Here is a tiny trained network, its code and every weight. The questions are about switching its units off for an input and a target symbol, where a switched-off unit gives its printed mean instead of its output.

import numpy as np


def w(rows, s, z=0):
    codes = np.array(rows[::2]) - 128.0
    scale = np.full(codes.shape[1], s)
    scale[-1] = z or s
    return codes * scale


def f(y):
    return np.maximum(y, 0)


def softmax(a):
    e = np.exp(a - a.max(-1, keepdims=True))
    return e / e.sum(-1, keepdims=True)


def log_softmax(a):
    a = a - a.max(-1, keepdims=True)
    return a - np.log(np.exp(a).sum(-1, keepdims=True))


def net(x, mask):
    ids = ['αβηξπφω'.index(c) for c in x.split()]
    T = len(ids)
    res = E[ids] + P[:T]
    q, k, v = (res @ M[0].T for M in (Q, K, V))
    z = softmax(np.where(np.tri(T) > 0, q @ k.T / 4**0.5, -1e9)) @ v
    res = res + np.where(mask[0], z, O[0][:, -1]) @ O[0][:, :-1]
    y = f(res @ A[0][:, :-1].T + A[0][:, -1])
    res = res + np.where(mask[1:13], y, B[0][:, -1]) @ B[0][:, :-1]
    return log_softmax(res[-1] @ U[:, :-1].T + U[:, -1])


Q, K, V, O, A, B = {}, {}, {}, {}, {}, {}
E = w([
[198,154,110,220],'α',
[253,75,121,217],'β',
[220,179,67,218],'η',
[206,150,157,218],'ξ',
[163,45,98,255],'π',
[170,250,154,196],'φ',
[89,92,137,249],'ω',
],0.0086)
P = w([
[167,121,87,241],'0',
[198,108,136,161],'1',
[119,128,33,247],'2',
[128,171,206,239],'3',
[179,108,137,132],'4',
[103,124,30,219],'5',
[113,165,201,215],'6',
[154,102,137,98],'7',
[82,122,21,189],'8',
[98,164,205,196],'9',
[137,92,144,55],'10',
[48,124,2,170],'11',
[80,162,194,175],'12',
],0.012)
Q[0] = w([
[132,114,73,87],'h1',
[202,137,140,255],'h1',
[111,162,167,97],'h1',
[168,133,51,183],'h1',
],0.018)
K[0] = w([
[197,95,132,145],'h1',
[48,121,104,22],'h1',
[124,164,179,178],'h1',
[149,102,96,2],'h1',
],0.019)
V[0] = w([
[147,61,245,102],'h1',
[61,209,164,111],'h1',
[178,223,109,98],'h1',
[53,139,174,156],'h1',
],0.012)
O[0] = w([
[176,78,208,164,95],'h1',
[177,222,68,193,2],'h1',
[236,139,1,82,93],'h1',
[124,238,192,212,96],'h1',
],0.0088,0.0076)
A[0] = w([
[117,163,190,144,92],'n1',
[199,217,174,43,132],'n2',
[62,90,157,68,165],'n3',
[81,133,86,43,65],'n4',
[119,197,77,222,78],'n5',
[107,100,99,161,60],'n6',
[148,119,94,9,85],'n7',
[110,122,88,217,121],'n8',
[210,123,202,28,161],'n9',
[142,73,108,132,233],'n10',
[113,76,152,25,3],'n11',
[200,195,167,48,78],'n12',
],0.011,0.0063)
B[0] = w([
[136,124,50,126,177],'n1',
[90,63,64,153,140],'n2',
[173,73,141,114,218],'n3',
[142,142,199,64,134],'n4',
[192,58,184,130,195],'n5',
[169,187,144,143,160],'n6',
[111,175,182,55,150],'n7',
[160,199,147,133,223],'n8',
[87,222,158,251,169],'n9',
[84,177,115,76,255],'n10',
[251,125,12,161,159],'n11',
[87,72,89,128,134],'n12',
],0.011,0.0095)
U = w([
[62,108,2,183,153],'α',
[171,21,80,127,64],'β',
[135,158,155,46,115],'η',
[105,153,97,128,222],'ξ',
[79,50,211,64,203],'π',
[232,133,102,157,2],'φ',
[106,189,208,201,104],'ω',
],0.0092,0.004)

Each question gives the input, a string of symbols that net reads in full, and the target symbol t.
The units are the heads (4 rows each of Q, K, V and O) and the neurons (one row each of A and B). Each row of codes is followed by its name. A weight is (code - 128) times the scale printed after its matrix; where a second scale follows, it is the last column's (O, A, B and U).
mask holds one flag per unit, heads first, then neurons. A switched-off unit (its flag False) gives its mean, the last column of its rows in O or B, instead of its output. The means were averaged over made-up inputs and are rounded, as every weight is.
A unit's drop is (log p(t) with every unit on - log p(t) with that unit switched off) / (log p(t) with every unit on - log p(t) with every unit switched off).
The circuit of an input: a set's keep is (log p(t) with only the set's units on - log p(t) with every unit switched off) / (log p(t) with every unit on - log p(t) with every unit switched off). Starting from the 12 units with the biggest drops (on a tie, the unit counted first), units are removed one at a time, each time the one whose removal leaves the highest keep (on an exact tie, the one counted first), for as long as the keep stays at least 0.8.
units of the circuit, in order: the units of the circuit, biggest drop first
top k neurons: the k neurons with the biggest drops, biggest first
drop of u: that unit's drop, to one decimal
input ω ω π π π ω φ ω α ξ φ ω, target φ: top 2 neurons	[n5 n8]
input β π π ω η α, target η: top 2 neurons	[n7 n4]
input η ω π ω ξ η π β φ, target β: units of the circuit, in order	[h1 n11]
input φ η φ, target η: units of the circuit, in order	[h1 n7 n4]
input ω β α, target β: units of the circuit, in order	[h1]
input π ω ω β η β, target η: units of the circuit, in order	[h1 n7 n10 n4]
input α α η ω π ω ω η ω π ω ω, target ω: units of the circuit, in order	[h1 n8]
input ω ξ ω φ ω φ π π φ α, target φ: top 2 neurons	[n5 n10]
input ω ω ω π ξ η φ, target φ: units of the circuit, in order	[h1 n5 n1]
input ξ η ω π φ η, target φ: units of the circuit, in order	[h1 n5]
input ω ω π φ π ω β α ω ω π, target β: units of the circuit, in order	[n11 h1]
input η α β φ, target φ: units of the circuit, in order	[h1 n5]
input ξ φ π, target φ: units of the circuit, in order	[h1 n8]
input β β η, target β: units of the circuit, in order	[h1]
input ξ φ ξ β φ, target α: units of the circuit, in order	[h1 n2 n12]
input ξ η ω, target η: top 2 neurons	[n4 n10]
input π α ω β ξ, target ω: top 2 neurons	[n9 n1]
input ω ω ω ω π ω π ξ β ω β, target φ: top 3 neurons	[n11 n9 n3]
input β β α ω β ξ ω β ω α φ, target α: top 2 neurons	[n2 n1]
input β η π ω ξ η φ ξ ξ π π, target β: top 4 neurons	[n11 n3 n8 n6]
input π ω ω ω η φ ω η β, target η: top neuron	[n7]
input ω ω β φ η ξ, target η: top 3 neurons	[n7 n4 n10]
input η φ φ π φ ω, target φ: drop of n5	0.3
